(in the rows, 128 means zero)
[149 123 131 120 143  98 138 150  95 141 169 110 143 138 126 112 143 122
 124 178 117  98 118 123  97 138 142 174 118 114 122 170 132 126]
K834
[113 106 122 162 140 124 119 137 116 129 171  76 109 129 151 140 132 136
 101  94 106 128 119 133 113 114 116 144 117 132 141  96 109  63]
K750
[110  75 177 126 113 129 121 177 140 117 170 142  86 153  88 120 152 110
 102 141 107 131  93 102 151 112 112 119 135 110 137 103 126  76]
K200
[132 133 137 141 125 192  96 164 212 115 110 115 122 140 126 137 143 111
 155 140 105 152 111 137 103  94 134  96 122 112 116 113 153 100]
K411
[132 124 160 112 122 189 103 163 187 142  94 121 153 154 142 126 144 109
 164 136 133 155  90 164 108 111 117 125 133 144  91 120 113 156]
K768
[140 110 101 138 128 106 131 124  58 129 209 102 152 128 117 149 159 121
 125 131 150 148  79 123 109  81 159 148 121 130  95 135 129 128]
K579
[144 100 145 171 157 206 102 181 190 142 152  98 110 147 154 116 156 169
 139 138  85 138 110 125 101  92 174  94 143  98 110 176 164  80]
K411
[111 133 125 132 118 128 150 124 167 120 163 113 116 131  83 103 188  81
 119 162  98 114 101 130 105 139 147  94 130 109 109 150 135 129]
K457
[131 129 120 121 129 133 130 152 128 107 151 120 132 134  98 123 168 110
 125 159 138 125 109 116 122 126 145 127 117 104 139 144 132 114]
K457
[152  95 154 123 142 131 145 115 113 130 188 145 146 135  99 125 179 169
 128 188 123 135 124  53 163  98 139 121 129 147 106 118 141 144]
K200
[128  95 154 101 117 119 128 135  96 100 166 117 149 155  88 121 144 165
 129 157 134 133 111 106 148  79 141 128 113 138 120 113 143 112]
K200
[122  82 142  99 136 156 125 134 125 136 138 109 118 151 198 108 166 113
  94  73 147 128  82 166 137 128  82 165 127 150 130 114 103 139]
K200
[133 117 112 119 111  81 131 144 153 125 155 138 138 134  66 142 184  91
 137 179 170 155 104 123 141 116 121 135 121 121 101 132 154 129]
K834
[134  93 130 130 139 129 110 131 153 120 140 132 124 137  81 149 124 126
 135 181 141 154 113  85 151 121 125 120 115 111 124  94 132 132]
K411
[106 110 135 134  76 137 107 196  64 126 181  52 100 149  76 128 135 140
 119 116 127 149  98 158 106 104 143 155 151 140  78 130  89  82]
K750
[146  85 114 124 105 124 160 115  96 114 162 165 125 112  90 137 145 139
 128 184 164 151 135  94 170  86 143  98 103 130 197  86 151 100]
K488
[144 106 176 107 143 155 117 126 157 114 124 140 117 146 149 137 144 158
 135 165 139 175 147 105 172 118  86 135 116 141 158  79 121 114]
K200
[157 151 153 119 136 169 106 172 136 121  82 127 176 153 151 117 106 158
 163 168 113 135 122 136 100  90 129 118 118 134 115 142 134 122]
K834
[147 104 127 124 117 131 134 131  58 110 193  69 156 139 129 137 161 142
 113  89 166 113 111 173 115  91 153 185  94 163 140 113 108 104]
K488
[137 174 170 140  88  83 136 166  98 116 150 135 115 108  78 144 163 109
 163 252 164 180 176  82 131 118 148 136 149 111 109 162 137  96]
K768
[158 141 144 122 119 161  97 182 173 138 135 138 137 123  80 128 146 129
 190 220 121 153 125 120  96  98 166 117 129 125  88 139 156 129]
K750
[154 102 147 140 116 190 110 183 181 135 103 109 117 144 130 108 143 136
 148 201  96 158 101 150  80  75 139 106 128 116  70 176 145 111]
K411
[140 145 132 146 123  98 129 156 127 125 180 119 110 125 110 133 129 135
 143 185 114 154 134 121 118 129 138 129 121 125 106 150 147 105]
K834
[115  67 143 131 100 132 116 181  84 136 217  77 110 158 104 128 136 159
 125 128  86 131  91 165  90 104 159 152 129 124 104 136 100  96]
K457
[134 177 140 126  95 188 118 175 169 112  85 114 139 131  84  99 145 102
 160 156 101 144 125 146  94 103 146 117 112 125 101 138 122 132]
K200
[158  93 142 115 154 187 135 120 136 136 134 162 136 133 121 115 210 141
 140 223 158 171  88  75 162  79 132  65 141 134 133 130 141 125]
K750
[123 128 144 127 114  96 122 141  43 112 189 103 117 130  98 143 128 154
 126 117 114 114 144 135 128 113 139 176 111 144 134 113 116  77]
K200
[140 131 112 124 112 138 168 126 133 117 112 112 128 121 109 104 184 103
 106 169 159 145 112 118 132 121 123 131 116 136 111 164 132 146]
K768
[143 101 120 145 110 139 142 174  31 121 182  61 124 126 144 118 133 131
 117 153 157 120 123 135 109  83 155 180 109 141 124 131 122  98]
K411
[124  83 126 147 124 126 131 173 145 138 164 111 114 138 104 100 179  98
 119 183 148 131 103 127 129 133 145 116 142  89 119 170 134 114]
K488
[116  58 134 113 103  98 113 134 110 141 194  77 140 148 126 135 135 173
 134 126 138 117 152 168 124 131 150 151 153 128 113 116 136 137]
K488
[155 114 141 137 140 176  91 169 151 132 147 114 153 155 161 154 137 113
 161 145 131 177  65 158  88  57 125 129 117 128  83 123 129 106]
K579
[128 138 118 101 111 121 143 120 141  97 139 127 128 133  83 107 159 138
 126 161 112 138 102 128 121 128 132 105 112 148  95 146 139 159]
K457
[141  56 146 113 174 121 131 132  89 133 164 109 136 149 180 110 152 156
 120 159 155 109 101 148 143 129 117 157 112 152 125 140 137 140]
K768
[127  79 127 106 134 143 119 135 136 130 150 174 151 132 102 137 142 149
 158 192 156 167 105  55 176 117 147  79 139 111 147  90 145 176]
K768
[151  95 127 111 156 126 149  87 145 130 183 147 152 141 100 140 164 163
 129 145 172 144 109  84 182 118 143 129 109 143 169 107 154 137]
K488
[ 78  75 139 137 120 118  95 188  68 136 181  96  81 162 106 109 131 117
 139 153  91 143  87 176 106 127 147 109 158  69 146 147 120  64]
K579
[116 137 120 105 136 104 134 115 131 123 122 151 123 131 110 118 152 118
 134 167 151 144 140 112 161 162 124 108 136  95 186 130 147 129]
K834
[121 120 134 154 115 154 143 200 135 131 142 114 106 136 108  79 183  92
 123 172 127 128 107 120 137 140 133  94 151 119 110 148 134 132]
K834
[139 126 138 123 118 185 120 171  66 126 157  76 135 158 126 137 125 162
 133 130 143 150 105 100 131  91 136 166 133 141 123 119 102 103]
K411
[154 103 125 124 136 137 137 131 137 117 175 109  99 130  92 116 202 112
 121 232 122 153  87 117 115 102 116 114 110 138  85 152 136 100]
K750
[129  99 143 102 137 142 135 113 124 124 163 138 137 157  91 144 155 152
 126 135 163 148  99 101 178 126 125 114 137 139 138 102 121 137]
K457
[121 102 101 110 122  89 128  99  86 128 134 140 110 114  98 152 133 112
 117 160 150 130 127 143 134 151 122 131 126 102 138 146 123 118]
K768
[120  92 132 112 108 157 117 166  85 119 160  79 131 155 117 119 153 122
 111  88 139 113  79 186 105 121 141 152 128 138 104 131  89 131]
K457
[122  76 184  93 141 131  87 155 101 101 160 107 114 174 171 119 181 126
  92  99 132 125  67 181 122 132  97 126 149 132 111 136  99 110]
K834
[111 119 102 164 104 144 127 135  83 150 193  60 122 141  99 158 167 139
 123  75 107 139  92 153 103  85 140 154 139 157  66 133 106  85]
K411
[122 131 159 127 146 117 101 175 123 125 149 108 132 152 142  92 169 120
 152 220 106 122 121 133 103 145 142  96 163  88  93 192 141 122]
K834
[155 103  94 140 133 107 123 173  99 119 141 117 151 126 133 149 151 135
 102 114 189 137 121 105 151 119 113 172 114 130 121 123 129 128]
K834
[148 106 151 114 145 148 150 107 103 115 163 155 128 132  89 133 162 162
 134 160 149 124 137 107 172 117 157 106 115 140 185 103 145 112]
K457
[124 119  99 126 120 143 138 141  71 122 171  67 147 138 140 131 112 164
 128  91 159 123 158 135 152 134 150 156 120 134 180  80 127 129]
K834
[133 142 119 143 115 117 114 153  61 122 164  84 125 116 130 150 121 133
 134 139 126 135 136 136  99 100 127 170 111 147 122 106 104  75]
K750
[134 160 167 128 128 136 110 139 191 108 117 144 127 124 134 144 137 123
 167 163 107 153 146 132 114 124 120 109 117 143 120 110 152 117]
K768
[147 161 140 112 111 194 108 165 137 128 139  97 163 145 119 136 121 153
 185 149 119 144 136 154  90 100 178 133 125 125 124 131 127 129]
K457
[136  79 152 135 124 122 119 172  64 107 188  67 128 152 118 116 158 154
  94 118 160 133 101 142 135  96 143 174 116 135  91 146 105 106]
K200
[133 131 199 134 104 140 117 167 201  98 135 124 140 143  98 126 176 126
 154 194 143 187 142 107 141 102 129  99 134 141 101  86 125 141]
K457
[116 150 102 124 110 118 144 117  76 145 181 125 101 123  43 126 141 111
 148 223  91 138  96 100 106 112 155  99 135 108 117 164 130  76]
K750
[127 108 113 124 117 110  99 127 125 112 162  92 174 135 201 164 105 162
 121  48 151 134 118 156 103  87 133 149 118 136 127 103 135 113]
K488
[108  62 133 146 145  87  97 179  84 141 200 119 115 148 147 127 122 165
 126 115 116 125  88 144 126 125 134 146 129 120 132 145 125  85]
K488
[145 161 127 160 126 193  99 165 201 116 108  68 140 127 148 123 130 133
 155 144  98 148 149 144  71 103 165 118 120 105  94 147 144 122]
K411
[141  89 150 156 182 144 136 150 110 143 184 142 119 137 131 117 128 167
 144 205  96 117 141  56 167 120 131 125 109 118 168 106 146  87]
K200
[129 108 152 144 132 111 114 140 120 128 160 134 112 127 100 152 131 157
 138 185 133 166 140  82 154 105 124 111 136 128 134  96 131  77]
K750
---
[ 92 112 137 116 115 122 150  73 115 109 120  99 152  82 184  97 159 116
 100 163  79 125 114  81 129 104 152 126 117 138 107  89 135  68]
K584
[ 60  56 103 106 114 140 113 120 128 148 132 109 142 113  43  94 100 142
 122 160  92 151 144 202 124 148 129  67 204 162 161 146 212  65]
K409
[165 141 106 128 121 155 166 155 203 145 115 145  90 134 155  68 113 119
 122 127 145 133 119 146  91 153 132 138 115  93 148 130 172 126]
K635
[ 68 127 140  74 122 202 171  71 158 126 229  62 144 113 144 113 155 117
 124 121 115 174  80 229 125 162 133  47 141 126 149 148 145 121]
K409
[203 146 100 143 153 101 128 158 205 142  97 149  82 143 153  35  97 127
 131 118 188 130 129 126  79 148 121 161  97  96 123 133 153 149]
K345
[ 76 130 192 120 113 160 190  93 154 160 177 143 153 140 121 187 120  99
 113 191 100 171 127 138 159 105 117 150  54 153 128 145 157 136]
K150
[ 63 119 177  81 126 185 151 143  99 134 180  67 152 120 110  44  89  85
 131 115  95 121 127 226 131 163 133  39 202 144 140 117 136  67]
K711
[204 161  90 128 127 168 159 156 190 156 125 158  94 116 153  73 128 137
 122 116 159 157 120 151  99 156 119 153 108  87 140 143 153 152]
K345
[107 100 144 174 112 154 166 117  57 109 185  77  81  89 171  47  58  96
  81  21 141 134  99 181  90 125 191  69 165 154 145 140 199 121]
K409
[153 126 153 109 142 132 151 137 165 129  79 155 126 195 114  84 118 134
 135 233 142 135 141  91  50 142 107 169 163 114 157 116 162  65]
K711
[ 70 133 152 132 137 188 199 108 130 109 192 112 116 101 144  79 129 123
 105 122 146 162 116 174 157 101 155  28 197 138 105 168 136 116]
K295
[147 135 161 141 128 111 147 154 161 140  81 161 112 196 109  55 108 143
 129 252 153 143 155 106  89  87 109 140 161 112 152 146 158 103]
K267
[133 116 109  84 147  84 118 133 104  79 138 108 117 114 111 102 136 125
 146 156  79 188 157 148 110 140  99 104  85 153 130  81 109 156]
K682
[104 138  91  98 145 123  99 152 169  84 113 127 136  66 185 176 183 143
 155 133  55 150 130 103 123  97 118 114  93 108 102  93 125 153]
K150
[172 149  97 134 136 156 147 143 235 145 126 154 101 142 158  92 116 129
 141 117 173 115 116 135  82 147 128 167  90  88 133 133 147 161]
K646
[150 124 155 137 126 135 153 147 178 132  88 148 109 169 120 106 110 140
 122 223 131 130 152 115  60  95 120 155 130 110 141 140 163  91]
K646
[119 126 160 140 112  86 191  81 146 146 128 158 124 173 115 184 122 104
 121 170 154 157 113  91 169 128 120 159  75 141 143 122 165 166]
K635
[138 121 101 103 144 100 102 134 135 114 131 135 127 110 137  65 124 133
 159 145  68 143 145 116 103 170 106  97 147 138 131  86 143 133]
K212
[181 144  98 121 141 145 151 161 219 135 122 155 100 135 139  84 111 119
 135 101 147 143 116 140  86 157 107 173  75  96 140 137 140 158]
K646
[122 149 111  97 150  79 121  96 158  87 170 159 126 112 161 173 152 149
 137 202  94 162 164 114  87 155 143 124 128 137  90  65 175 141]
K150
[141 155 107 111 124 140 116 151 108 120 138 131 103 122 122  84 134 141
 177 137 100  84 148 193  66 189 150  55 215 115 152 104 138 118]
K409
[157 134  70  96 171  75  82  97 155  54 103 112 112  76 130 147 159 160
 170 161  92 121 149  80 106 152 123 133 114 173 115  66 135 159]
K150
[145 142 105 109 138 168 190 115 150 122 143 150 125  95 131  66 131 136
 120 177  98 135 140 120  97 191 147  90 207 135 133  99 174  56]
K150
[132 145  79  86 135 101  98 169 169 119 114 126  81 100 124 115 154 158
 154 130  89 116 123 139  57 146 132 103 166 120 172  93 106 159]
K646
[119 155 168 121  75  50 105 101  99 116  56 144  95 127 146 124 139 174
  75 172 108 132 118 104 143 102 133 218 224 135 164  79 179 128]
K584
[130 109  83  86 140  92 133  99 118  49 116 149 119 115 152 101 149 125
 152 136  42 175 156 123 135 140 129 102 140 149 110 106 108 155]
K635
[108  71 153 111 108 133 147  81  85 133 160 147 137 198 121 171 118  92
 105  88 138 173 121 171 156 156 124 207  56 125 107 145 129 132]
K295
[149 140  95  90 139  91 125 124 140  67 101 115  91 100 173 111 155 142
 154 161  93 152 133 126 111 127 137  99 135 123 105  97 170 141]
K635
[ 86 120 165  84 133 158 188  98 159 127 183 145 129 140 123 126  89  83
 152  97 141 165 100 176 138 152 136 142  75 150 105 136 115 174]
K295
[187 165 106 138 152 122 131 149 199 130 139 155  96 122 154  98 118 141
 130 130 156 126 124 118  64 180 117 148 123  94 127 110 142 152]
K212
[ 77 107 121 118  98 174 172 108 203 178 211 106 138  55  99  36 121 131
 132 139  85 135 124 224 122 163 135  38 153 130 157  94 181 113]
K295
[ 81  85 145 131 127 186 223 137 175 125 162 124 156 166 120  10  77 110
 112 196 135 139 180 207 121 152 126  41 194 129 133 130 159  46]
K150
[ 70  85 153  81 121 139 180 102 131 137 159 137 180 174 108 184 128  70
 162 124  93 175 113 174 173 158  93 154  31 126 126 131  89 157]
K711
[127 125  78 104 126 170 165 128 155 140 160 116 130  76  99  30 154 134
 129  63  64 108  95 153  80 155 145  69 187 155 160 162  83  62]
K646
[113 144 183 118  99  82 123  99 161  84  82 137  92 142 169 109 125 159
  84 186  66 156 129 122 118 104 114 223 184 125 163 108 202 126]
K150
[ 77 142 185 120 110 143 198 143 144 164 129 154 104 170 101 164 103  90
 105 193 139 126 132 153 130 139 125 169 101 114 160 135 103 139]
K682
[187 152 104 133 155 159 154 141 197 139 107 159 105 125 137  81 123 120
 140 140 156 134 120 118  98 159 117 164 103  98 124 139 143 136]
K711
[173 150  99 132 139 148 151 151 232 131 104 161 109 124 148  60 114 136
 123 105 164 128 112 145  95 168 118 169 118  83 122 145 153 116]
K584
[ 87 119 189 145  69  56 122 117  42  94  93  96 107 135 140 103  84 126
  88  76 120 131 108 155 151  80 131 188 185 176 165 117 221 133]
K409
[145 108  78 118 145  78 116  93 162  67 109 134 116 120 173  89 150 150
 159 121  78 109 139 112  75 157 144 132 138 127 126  72  99 141]
K150
[161 133 167 150 127  86 157 141 138 125  89 146 118 166 143  66 102 135
 101 221 147 155 156  68  68  86 112 157 137 133 144 113 199  81]
K345
[149 127 177 145 125 139 155 138 106 138  79 158  97 166 122 101 121 122
 127 206 122 115 148  83  89 116 129 147 146 112 144 121 139  91]
K295
[132 136 104 159 144 148 168 112 201  88 137 120  82 142  96 176 122 174
  99 226 229 121 135 139  96 120 145 154 160 131 130 186 223 111]
K267
[167 149 115 132 159 161 134 159 214 150 108 155 106 142 134  92 106 118
 126 128 181 139 114 121  84 147 119 166  87  79 114 141 144 126]
K682
[151 158 116 115 171  84  90  96 114  69 157 114 119  47 154 149 168 122
 155 104  81 124 120  71 110 151 139 109  93 143  73  75 150 135]
K295
[129 138 157 131 141 113 145 153 134 110  98 135  99 155 107  95 101 132
 131 239 138 134 150  60  66  84 121 134 142 160 178 116 144 130]
K267
[146 135 180 125 133 143 155 131 131 113  84 153  94 176 113 108 122 134
 118 215 133 138 143  87  80 110 115 171 154 130 152 137 142  97]
K295
[101 147 197 151 102 102 114  95 135 101  67 103 104 159 160  93 113 152
  86 156 135  79 120 127 148  69 140 208 206 149 126 160 199  71]
K150
[141 140 203 192  93  14 110 108 128 111  35 157  70 148 141  54  90 167
  84 166  89 121 138 126 152  73 127 199 220 123 140 133 222 118]
K150
[ 53  68 104  92  84 170 174  96  72 130 184  99 192  84 111  83 119 132
 103 116 102 162 110 178 134 112 173  53 221 161 129  89 132  67]
K267
[116 105 128 136 114 146 164 104 111 129 135 151 170 174 159 157 128  86
 119 144 163 138 132 105 167 102 131 197  41 117  84 143 128 123]
K267
[175 159 110 142 142 145 148 156 231 143 133 141  98 126 155  89 108 123
 136  94 175 112 104 140  84 156 126 152  93  80 127 133 167 148]
K646
[163 132 182 146 117  92 156 138 128 147  84 141 107 175 121  53  99 147
 111 249 149 162 160 112  82  72 115 129 155 134 146 128 183  95]
K345
[125 140 194 111  65  95 106 102  94 100  95 104 141 137 172  88 105 147
  80  76  93 141  90 121 106  81 121 243 193 150 168  97 196 105]
K345
[191 153 102 154 142 136 148 156 191 153 115 159  98 119 144  67 109 132
 112 118 168 135 120  97  80 153 126 148 129  96 146 128 173 126]
K345
[141 130  86  96 144 110  92 126 176 108 117 144 140  96 137 132 156 146
 172 182  94 146 132 120 102 129 130 119 113  92 102  84 124 154]
K267
[195 159 107 129 140 155 135 163 215 156 102 150  95 136 136  70 116 124
 147 116 155 108 115 131  83 151 116 167  89  93 137 144 140 139]
K646
[103  96 163 142 140 130 159  69 148 135 184 144 192 190  71 174 102  93
 129 165 164 157 139 139 172 134 110 135  64 134 106 144  95 150]
K267
[ 76  92 155 126 106 117 172 107 131 141  96 140 136 170 105 153 113  92
 120 165 128 153 134 153 206 112 102 184  61 124 126 143 122 151]
K682
[132 129 161 122 149 119 153 134 154 140 106 137 120 183 103  46 113 127
 120 248 147 156 158  91  90 116  97 119 164 149 164 123 171  83]
K711
[147 143 156 142 146 121 146 137 166 135  88 154 114 178 122  64 105 118
 116 209 161 124 146  87  79 137 111 143 161 119 159 127 170  94]
K409
[170 143 120 139 139 141 144 161 196 142 118 150 113 132 140  59  92 118
 137 111 167 127 101 121  75 142 132 152 116  85 139 124 140 139]
K267
[ 84 103 168 119 125 128 151  84 137 118 168 127 153 166 132 201 101  91
  98 146 136 107 132 151 120 169 135 199  87 128  97 127 113 108]
K212
[162 169 105 123 142 137 169 169 228 147 108 157  85 132 141  81 120 134
 126 136 192 134 103 137  70 147 124 170 106  86 135 131 136 140]
K682
[127 118 131 135 123 110 182  84 168 106 163 164 139 150 132 103 102 106
 128 125 117 141 144 125 118 186 116 162  83 144 154  92 118 165]
K584
[139 126 156 134  82 107  85 120 121  91  96 112 125 131 128 141 123 147
  92  91  59 127 125 112 117 101  88 244 134 148 197 104 180 142]
K646
[101 123 154 133 115 124 151  74 169 146 186 120 148 160 150 150 132 101
  93 114 138 126 123 149 143 136 121 194  42 145 129 124 114 142]
K150
[126 125 205 201  79  53 123 111  94  95  36 129 118 147 139 116 121 146
  79 161  68  80 137  85 130  60 117 215 190 119 157 145 192  65]
K345
[101 126 162 100 121 173 182  82 149 165 185 132 184 186 113 165 138  92
 125 157 157 148 109 117 122 143 105 178  62 155 145 132 127 106]
K711
[150 141 102 123 133 160 157 144 199 111 118 155 110 130 163  70 108 127
 132 117 156 132 134 152 108 153 125 160 104 110 116 142 149 136]
K584
[153 145 133 176 141 140 158  74 132 134 162 152 115 140 150 165 157 102
 119  83 171 103 112 102 171 157 139 151  74 100 102 136  90 171]
K295
[172 157 116 119 146 147 135 138 217 142 131 153  96 107 142  85 117 131
 131 104 180 131 103 137  84 154 132 173 103  98 110 117 147 151]
K295
[167 153 180 161  99  54 122  89  78  70  55 101  79 114 162  98 125 142
  79 156 108 124 131 107 163  62 140 181 170 147 113 123 187 120]
K635
